Here is a tiny trained network, its code and every weight. The questions are about switching its units off for an input and a class, where a switched-off unit gives its printed mean instead of its output.

import numpy as np


def w(rows, s, z=0):
    codes = np.array(rows[::2]) - 128.0
    scale = np.full(codes.shape[1], s)
    scale[-1] = z or s
    return codes * scale


def norm(h):
    return h / np.sqrt((h * h).mean(-1, keepdims=True) + 1e-5)


def f(y):
    return y / 2 * (1 + np.tanh(0.7978845608 * (y + 0.044715 * y**3)))


def log_softmax(a):
    a = a - a.max(-1, keepdims=True)
    return a - np.log(np.exp(a).sum(-1, keepdims=True))


def net(x, mask):
    res = np.array(x, float).reshape(1, 2) / 4 @ E
    u = 0
    for l in range(2):
        y = f(norm(res) @ A[l][:, :-1].T + A[l][:, -1])
        res = res + np.where(mask[u : u + 8], y, B[l][:, -1]) @ B[l][:, :-1]
        u += 8
    return log_softmax(norm(res)[-1] @ U[:, :-1].T + U[:, -1])


A, B = {}, {}
E = w([
[1,177,81,216,115,220,162,65],'x0',
[158,236,244,44,51,144,98,46],'x1',
],0.009)
A[0] = w([
[129,107,150,130,106,142,185,172,90],'0.n1',
[111,133,169,118,146,134,118,100,254],'0.n2',
[111,102,109,125,167,121,116,129,204],'0.n3',
[80,193,56,117,155,141,80,110,72],'0.n4',
[154,139,81,82,121,111,90,153,251],'0.n5',
[132,231,2,96,104,120,70,167,35],'0.n6',
[122,93,161,133,106,116,122,100,102],'0.n7',
[131,110,155,163,155,114,147,136,133],'0.n8',
],0.013,0.0014)
B[0] = w([
[151,184,122,114,92,123,53,109,144],'0.n1',
[146,150,1,189,41,126,148,179,203],'0.n2',
[181,222,120,65,48,135,191,220,220],'0.n3',
[135,85,251,214,167,134,192,20,227],'0.n4',
[32,76,192,240,78,198,203,51,255],'0.n5',
[68,48,146,118,82,71,94,93,120],'0.n6',
[186,107,34,77,148,237,113,243,141],'0.n7',
[175,195,116,88,68,153,86,158,170],'0.n8',
],0.0064,0.0044)
A[1] = w([
[190,88,163,87,53,115,78,86,173],'1.n1',
[124,81,48,159,211,71,102,147,90],'1.n2',
[77,215,154,101,128,167,91,48,117],'1.n3',
[123,188,156,123,55,154,151,125,172],'1.n4',
[245,122,180,197,146,57,208,74,138],'1.n5',
[208,45,206,100,186,21,112,133,72],'1.n6',
[154,136,114,176,119,50,99,106,74],'1.n7',
[110,222,147,57,129,119,63,102,1],'1.n8',
],0.013,0.004)
B[1] = w([
[132,142,105,156,146,110,178,163,237],'1.n1',
[205,165,149,41,87,90,91,156,185],'1.n2',
[151,128,96,140,159,90,178,196,218],'1.n3',
[107,99,156,107,119,155,69,83,254],'1.n4',
[139,131,117,87,106,133,87,142,251],'1.n5',
[43,129,131,220,166,169,172,44,234],'1.n6',
[27,197,90,115,76,253,130,212,119],'1.n7',
[177,110,73,87,105,102,94,197,163],'1.n8',
],0.015,0.0096)
U = w([
[89,124,136,222,138,137,198,70,248],'0',
[211,158,64,106,87,73,146,209,212],'1',
[115,63,161,81,81,172,7,78,189],'2',
[99,144,168,47,170,115,137,113,3],'3',
[109,153,156,94,150,87,107,100,17],'4',
[98,158,147,111,145,117,84,139,15],'5',
[119,165,144,104,190,137,79,121,11],'6',
],0.015,0.0048)

Each question gives the input, the list of numbers given to net, and the class t.
The units are the neurons (one row each of A and B). Each row of codes is followed by its name. A weight is (code - 128) times the scale printed after its matrix; where a second scale follows, it is the last column's (A, B and U).
mask holds one flag per neuron, layer by layer. A switched-off neuron (its flag False) gives its mean, the last column of its row in B, instead of its output. The means were averaged over made-up inputs and are rounded, as every weight is.
A unit's drop is (log p(t) with every unit on - log p(t) with that unit switched off) / (log p(t) with every unit on - log p(t) with every unit switched off).
The circuit of an input: a set's keep is (log p(t) with only the set's units on - log p(t) with every unit switched off) / (log p(t) with every unit on - log p(t) with every unit switched off). Starting from the 12 units with the biggest drops (on a tie, the unit counted first), units are removed one at a time, each time the one whose removal leaves the highest keep (on an exact tie, the one counted first), for as long as the keep stays at least 0.8.
circuit, biggest first: the units of the circuit, biggest drop first
unit that matters most: the unit with the biggest drop
k most important neurons: the k neurons with the biggest drops, biggest first
top k neurons in layer l: the k neurons of layer l with the biggest drops, biggest first
drop when u is switched off: that unit's drop, to one decimal
input [-3,-3], class 2: 3 most important neurons => [0.n5 1.n3 0.n3]
input [1,3], class 2: unit that matters most => 1.n4
input [-2,2], class 2: 2 most important neurons => [1.n4 1.n6]
input [1,-3], class 2: 3 most important neurons => [1.n1 1.n3 0.n3]
input [-7,5], class 0: 2 most important neurons => [1.n6 1.n1]
input [-3,3], class 2: 2 most important neurons => [1.n4 0.n5]
input [6,8], class 1: 4 most important neurons => [1.n3 0.n5 1.n6 1.n8]
input [3,1], class 2: 4 most important neurons => [1.n1 0.n4 1.n5 1.n6]
input [-3,-2], class 2: 2 most important neurons => [0.n5 0.n3]
input [6,-8], class 1: top 3 neurons in layer 1 => [1.n6 1.n2 1.n4]
input [-4,-2], class 0: 2 most important neurons => [0.n2 1.n6]
input [2,3], class 2: 2 most important neurons => [1.n4 0.n2]
input [-1,-4], class 1: 3 most important neurons => [1.n6 1.n4 0.n4]
input [4,6], class 1: 2 most important neurons => [1.n3 0.n5]
input [2,7], class 1: circuit, biggest first => [1.n3]
input [-5,4], class 0: drop when 1.n1 is switched off => 0.2
input [-6,-1], class 0: drop when 1.n6 is switched off => 0.4
input [-7,6], class 0: drop when 1.n1 is switched off => 0.3
